What each symbol does to the units:
from | $ + % § & !
FH | RT CT RD NZ BC QN
FL | CQ LB GJ LM ZF QD
QD | FL MQ LC MD HP BD
BM | ZG PR MZ HH NC HM
GJ | TG RF DZ DD MP LC
ZC | SF MZ QD ZT FZ GZ
MN | JF HF BM NG TC RT
NC | MQ HH ZT GZ ZG FJ
FJ | NC MJ JF PR BM FD
CP | PR BC NG RT MJ SZ
BD | QD NC FZ ZG ZD CD
TG | SZ SD NZ QN HT GJ
NB | RF ZD LM QD QR ZT
TC | MZ NG NC RN JF NR
HP | ZF MD TQ LB FL ZD
MD | LM ZC QR FZ LB ZG
CT | FT PZ SZ RZ NZ CQ
LB | JJ FZ RF SF LM MQ
QN | FH CQ SG DZ GL DD
RN | HZ HM GZ FJ CD HF
NG | CD FD HH HM RN CM
MJ | HH RT RN NR PR NH
SZ | CP GL CM FH NH TG
PZ | SG GJ GL MP RZ JJ
TJ | FD HT RT SZ RD RZ
RT | MN FT HM CM NR FH
JJ | PZ LC SD TQ PB LB
FZ | LC ZT HP CH SF BB
DZ | NZ PB HT PZ CT ZF
GZ | ZC TC BD JF BB PR
ZD | HP ZG SF MQ QD HZ
GL | BC DZ TJ CT FH SD
TQ | MP QR CQ RF GJ SF
RD | HM SZ NR NH FD SG
JF | ZT RN ZG CD MZ MN
HM | BM CP TC MJ FJ RD
QR | DD QD JJ HP RF CH
MP | HT DD CT SD TG TQ
FD | FJ NH MN CP HM TJ
CH | QR BD LB ZD NB MZ
LM | PB SF DD LC JJ MD
RF | SD HP PB FL DD NB
HZ | ZD BM ZC NC BD RN
NR | TC CM FJ HF MN BC
MQ | LB BB NB ZC MD NC
FT | HF SG CP TJ CM CT
BC | NR NZ FD FT RT GL
RZ | TJ MP FH TG SG PB
NH | MJ FH HF BC CP HT
SG | RD TG BC HT TJ PZ
ZG | MD GZ CH BB MQ BM
NZ | CM RZ NH SG FT DZ
ZT | NB HZ MD BD CH JF
SF | TQ CH FL NB LC ZC
MZ | CH CD MQ HZ ZT TC
PR | GZ NR CD MN HH CP
ZF | DZ LM MP JJ CQ HP
CQ | CT JJ TG PB DZ FL
CM | NG TJ MJ RD HF NZ
HH | BB MN HZ TC GZ MJ
BB | FZ JF ZD MZ ZC HH
SD | GL ZF RZ CQ QN RF
LC | GJ NB ZF QR TQ FZ
PB | RZ TQ QN GJ PZ LM
DD | QN FL PZ ZF SD QR
HT | NH QN FT GL SZ MP
HF | RN RD PR FD NG FT
CD | BD FJ BB BM HZ NG

The rows follow the links: the fewer symbols apart two units are, the more alike their rows tend to be.

Each row is also shifted at random along 7 hidden directions that mean nothing.

Some units, each with a row of numbers:
SF: -4	9	1	11	5	-12	-3	-9	-16	11	-4	-12	3	21	-9	-9	-4	8	18	34	2	6	18	13	-8	-1	-11	7	-7	10	-18	2	-13	-13	-24	-5	5	-19	-22	-6	4	-19	-4	3	2	-13	14	15	19	4	-4	-16	9	-16	-2	5	29	23	-10
BM: -17	1	1	5	3	-4	13	15	-7	18	6	-13	-7	0	7	3	-6	11	5	-5	16	-4	-20	-4	3	-13	10	5	-5	3	-8	4	-5	18	-6	-8	-15	-17	-12	2	-21	5	-1	0	6	-16	16	3	-8	-1	-3	-14	-6	-12	-2	-1	15	8	8
NG: -15	2	4	-7	1	2	9	11	-11	-4	3	-14	-6	-13	-3	8	-17	-5	5	-1	6	-6	-4	-8	22	-13	15	9	-13	3	11	9	0	14	0	11	-8	-5	12	-5	-12	-26	-13	-4	-3	-5	-7	-2	-14	10	10	-6	-6	-12	8	-20	11	-7	10
SG: 2	-2	10	-7	-3	-4	-5	-14	12	7	-13	-7	10	-1	2	-14	7	-16	-26	2	12	21	-29	-26	-7	4	11	13	-13	-10	11	-7	6	0	13	-10	2	-1	-8	-13	-7	-9	-34	-1	-27	14	-14	-7	1	1	-1	4	-6	7	25	-15	-1	-10	-4
FD: 17	9	-4	-3	3	8	9	3	11	1	11	-5	1	1	8	8	-3	5	-12	19	-4	22	9	1	9	-10	-21	-14	34	0	-8	-8	7	12	14	-7	-4	5	-5	2	7	24	-12	-1	8	-2	14	7	6	12	2	-1	-4	28	19	9	1	1	-3
MP: 34	4	6	-1	-12	4	-10	3	20	14	-9	2	-10	20	6	4	6	-4	-17	5	-18	3	-3	-3	-10	7	3	18	-1	-8	3	0	6	-13	2	-13	11	9	2	-17	16	-20	-25	7	2	7	-3	-7	-10	4	-2	3	2	11	5	3	16	9	-4
BD: 43	7	-2	14	10	13	14	12	-1	4	23	-6	3	10	0	25	-5	11	24	-12	-8	-21	5	26	-12	-2	3	-4	7	10	-10	12	6	0	-13	-8	-6	3	-20	11	7	-7	37	-10	30	-11	30	16	7	3	-20	-3	-3	-1	-25	28	-6	15	-3
SZ: -19	8	20	-23	4	-1	-2	-15	-2	3	-8	-12	20	12	-1	16	-4	-3	-3	19	9	8	-18	-13	1	-5	26	11	-3	-7	6	28	9	-1	-5	-5	-10	1	-16	14	-28	1	-13	19	-11	12	11	-19	-3	10	3	-11	-1	-4	8	0	18	-8	-25
FZ: -16	-9	2	15	9	-13	-5	-16	-6	-6	0	-1	0	17	-11	-1	6	-4	-3	-13	0	-5	22	5	-9	9	-7	11	3	9	-1	-10	-1	-4	-12	-1	0	-6	1	-2	5	-21	-5	-8	7	-3	-4	13	15	-2	-17	9	11	15	-16	8	1	-17	11
LM: -19	-12	-1	4	-2	-15	-13	-6	8	-9	-2	15	-4	10	-6	9	9	-1	-6	-11	-21	-8	17	11	-6	15	-12	1	12	7	3	-3	-7	-4	3	11	12	21	21	3	24	-1	4	3	10	6	-13	-1	4	-4	-3	12	17	17	-10	10	-16	-5	5
MD: 39	-11	4	-3	8	10	-10	-9	-15	-12	2	28	-1	-3	-22	6	5	-7	14	-5	-4	-3	32	-2	-1	14	-2	-7	-7	4	5	1	-3	-12	-12	29	16	17	35	14	26	2	5	-14	-6	-2	-12	4	0	15	-4	2	6	-19	-5	3	-15	0	7
PZ: 25	-9	-4	13	-13	4	-14	5	22	-4	-5	2	-13	-17	6	-19	5	-10	-18	-32	-14	-16	-7	5	-7	14	-4	5	-12	-6	13	-19	4	-1	16	-7	12	-5	15	-24	17	-31	-3	9	-1	14	-21	-2	-10	-18	5	15	5	7	6	-27	-11	-4	9
QD: -11	-2	2	7	7	-9	-9	-12	-15	-11	0	5	-3	13	-16	0	-1	-10	14	5	-4	-7	39	9	-2	13	-2	4	-12	8	1	-3	-4	-12	-14	14	10	1	12	5	10	-29	3	-7	2	-3	-4	7	11	6	-7	0	7	-14	-11	3	-3	-3	5
NC: 0	-5	-7	6	5	9	14	10	-5	1	7	-1	-1	-11	6	2	1	18	6	-28	13	-14	-19	3	-2	-15	-2	-7	10	2	-12	2	-2	8	-10	-10	-16	-14	-15	6	-16	30	26	-8	12	-14	13	6	-3	-15	-9	4	-4	8	-23	10	2	-5	5
LC: -19	-18	-16	18	-3	-17	-10	-5	9	-8	-6	18	-3	-22	0	-28	21	11	-16	-25	-1	5	-4	9	-13	11	-43	-22	19	8	-13	-31	-17	4	14	3	10	-2	11	-8	24	40	15	1	-2	0	-17	12	17	-27	2	15	21	24	0	-7	-28	-4	10
TG: 18	10	13	-16	-8	12	-8	1	-4	4	-12	-2	4	2	1	2	-7	-5	10	16	-3	-8	-14	-8	-1	0	30	14	-27	-10	9	25	6	-17	-11	-1	4	-4	-7	-3	-12	-23	-2	16	-11	9	-2	-19	-16	3	12	-10	-6	-30	1	-11	23	12	-21
LB: 8	-1	-9	-1	5	-2	1	-4	0	-2	2	18	7	13	-4	10	13	18	9	12	-13	9	12	17	-14	3	-25	-16	32	9	-20	3	-7	-13	-6	4	6	22	-7	14	21	49	24	-5	12	-6	11	6	18	-2	-8	4	8	18	-14	36	-13	13	-11
CM: 21	15	-7	2	2	10	5	-1	6	-12	12	-6	2	-1	5	-1	-11	-9	-1	22	-10	12	35	10	13	-1	-18	-18	19	-4	2	-13	14	4	15	-1	2	3	-1	-1	11	-7	-1	0	8	6	10	9	9	11	4	0	-5	13	17	3	-9	0	-2
CP: -24	11	2	-3	3	-6	4	0	-9	1	3	-14	7	-10	1	-4	-15	0	7	28	12	12	3	-2	16	-8	1	-11	-3	1	0	4	-1	14	7	4	-5	-14	-6	7	-18	-1	-5	14	-8	0	11	-2	3	10	14	-20	-3	-19	22	-15	5	7	-7
NH: 4	11	-5	2	2	10	2	-7	7	-23	13	-7	5	-3	7	2	-9	-10	-3	7	-14	1	38	15	12	2	-12	-16	21	-3	6	-9	19	2	17	-5	-2	2	-2	2	3	-13	12	4	12	14	6	5	8	1	2	8	0	22	3	2	-14	-15	-2
CD: 9	-3	3	17	2	-3	11	12	6	19	7	-23	-16	10	5	2	-6	-2	-13	-19	9	-4	-14	-7	1	-11	7	24	-8	4	1	-11	-1	17	-4	-17	-9	-20	-8	-23	-5	-38	-30	-13	10	-15	6	17	-7	5	-15	-1	-6	12	2	-9	23	-4	22
PR: -14	2	-3	-9	0	5	11	13	-7	-7	9	-1	-10	-1	0	14	-11	-11	5	-1	-3	-4	14	-8	21	-5	12	2	-4	-1	15	1	6	8	6	16	-3	15	21	3	-3	-16	-6	-16	2	-4	-9	-4	-14	14	4	4	-13	-4	0	1	-10	-9	18
BB: -5	-3	-19	16	5	6	3	-1	-3	-15	18	26	-12	3	4	-3	15	-5	8	-16	-3	-5	54	12	1	17	-22	-29	16	-6	-5	-31	14	-2	10	3	0	11	17	22	8	29	33	-15	19	-2	9	7	8	-6	-11	12	-9	7	-23	31	-40	-12	19

From each start, follow one symbol. Which unit do you reach?
Answers are names.
new walk
-4	2	-9	8	-9	-3	-2	-12	21	-1	-11	-9	4	-2	15	-29	12	-12	-30	-3	3	18	-9	-11	-9	4	-15	-2	6	-11	3	-31	10	-6	19	-24	2	-8	-18	-22	-2	-2	-17	-2	-14	16	-11	2	10	-18	-5	16	-4	30	13	-5	-9	-14	2
+ DZ
new walk
-27	-4	-4	0	2	-4	7	5	5	-10	9	-8	0	-16	5	5	-8	1	-8	-13	2	-1	-4	3	16	-8	-6	-12	16	4	6	-3	2	23	16	4	-10	0	7	5	-8	9	4	4	6	2	0	0	-1	-2	7	3	2	17	7	-10	-13	-15	6
§ HF
new walk
69	8	5	-8	-8	23	-5	9	13	12	-6	3	-3	2	6	1	1	7	-5	7	-14	-3	-15	2	-10	-5	3	7	2	-8	-4	11	4	-17	-5	-14	6	-1	-7	-12	11	0	-6	11	1	4	5	-6	-13	0	5	0	-1	1	2	-4	25	18	-15
$ NZ
new walk
15	1	-8	-3	-11	11	-3	-1	15	-2	-9	10	3	-8	15	-16	12	11	-13	-6	-7	1	-12	3	-10	0	-14	-12	16	-12	-10	-7	6	-14	7	-19	0	-5	-14	-7	1	34	15	11	1	9	-1	-9	0	-23	6	12	1	21	-6	3	-1	-1	-12
! DD
new walk
30	1	-2	7	1	6	7	8	5	-5	7	-22	4	-36	-2	-15	-18	-12	-5	-10	7	2	-21	-4	12	-9	-1	-1	-16	7	15	-8	-2	21	16	7	6	-16	3	-23	8	-42	-13	-8	-16	4	-16	16	-2	5	9	1	-2	-7	33	-45	-8	0	9
$ MN
new walk
10	6	3	6	8	-6	0	-7	-11	2	1	-7	5	18	-14	9	-6	3	19	13	-7	-8	15	14	-7	-1	1	12	-5	13	-6	13	-8	-13	-22	3	5	0	-12	-3	11	-28	5	-6	8	-7	4	13	13	7	-11	-4	8	-7	-12	10	14	11	-5
§ QD
new walk
-14	8	-1	-3	4	-1	10	4	3	-2	10	-14	4	-3	9	12	-10	10	-1	12	1	8	-2	7	12	-13	-9	-11	24	3	-6	5	1	18	8	-5	-12	-3	-11	7	-11	16	2	10	12	-2	17	3	3	4	6	-8	1	15	9	1	4	0	-6
§ FD
new walk
17	6	10	-9	2	9	-3	-8	13	-8	5	-4	13	6	4	18	-3	-7	-8	0	-10	-3	0	5	-3	5	11	-2	13	-6	9	13	17	1	11	-6	-1	12	-5	12	-3	-4	5	14	6	19	10	-9	-1	6	-2	1	-1	12	5	8	-9	-8	-16
& BC
new walk
16	11	-4	6	-5	7	5	-1	19	0	3	-18	11	-5	16	-5	-2	3	-7	-2	-6	-5	-21	14	-11	-4	-4	-6	9	-3	-3	-1	10	-2	11	-26	-4	-9	-35	-10	-4	-5	18	11	7	13	11	2	9	-17	-3	6	-2	17	2	2	-5	2	-17
+ QN
new walk
0	-15	7	-6	5	3	14	6	0	12	-3	-8	-1	2	-2	14	5	2	-13	-36	14	-4	-45	-24	-3	-16	21	27	-4	4	4	10	-3	12	-11	-5	-15	1	-5	-10	-13	1	-20	-25	-5	-13	-9	3	-11	0	-17	12	-7	19	-12	2	11	-19	16
! PR
new walk
33	6	-2	8	-5	7	-10	-8	14	0	-3	3	1	-10	6	-28	5	-12	-17	10	6	22	12	-8	-3	10	-16	-15	2	-12	0	-28	10	0	20	-10	8	-15	3	-7	6	4	-17	11	-12	13	1	2	4	-1	7	-4	-2	0	28	-18	-5	1	-1
! DZ
new walk
47	-9	-4	14	9	9	-2	-1	-4	1	12	26	-4	-6	-7	-6	14	3	3	-12	6	5	24	3	-10	13	-18	-20	9	1	-10	-20	-1	2	1	8	7	2	18	15	20	31	14	-12	4	-9	10	14	8	3	-11	-3	1	-7	-2	12	-21	7	10
$ SF
new walk
34	13	6	-16	-8	15	-5	-7	3	10	-13	7	5	10	3	-9	4	-6	-2	32	2	21	-1	-15	-4	1	7	4	-9	-15	0	4	9	-20	-2	-8	6	1	-8	-3	-3	7	-17	6	-19	9	2	-12	-6	9	7	-6	-13	-14	13	2	15	12	-16
& NZ
new walk
49	-4	-2	-2	7	22	9	12	-12	1	9	16	-5	-10	-7	6	2	5	17	-14	6	-7	2	-5	1	-4	7	-5	-7	0	-3	3	1	-3	-9	10	0	4	11	8	6	15	14	-22	0	-12	3	5	-9	6	-6	-1	-11	-18	-11	6	-7	5	9
$ CH
new walk
22	5	-1	0	-10	9	-14	-6	9	-5	-10	7	-4	-3	5	-21	3	-18	-9	6	-5	5	16	-9	-1	12	1	1	-15	-17	12	-18	13	-14	10	-5	11	-3	10	-14	6	-21	-12	2	-13	16	-13	-9	-6	-1	6	7	-8	-7	10	-13	-3	-1	1
§ TG
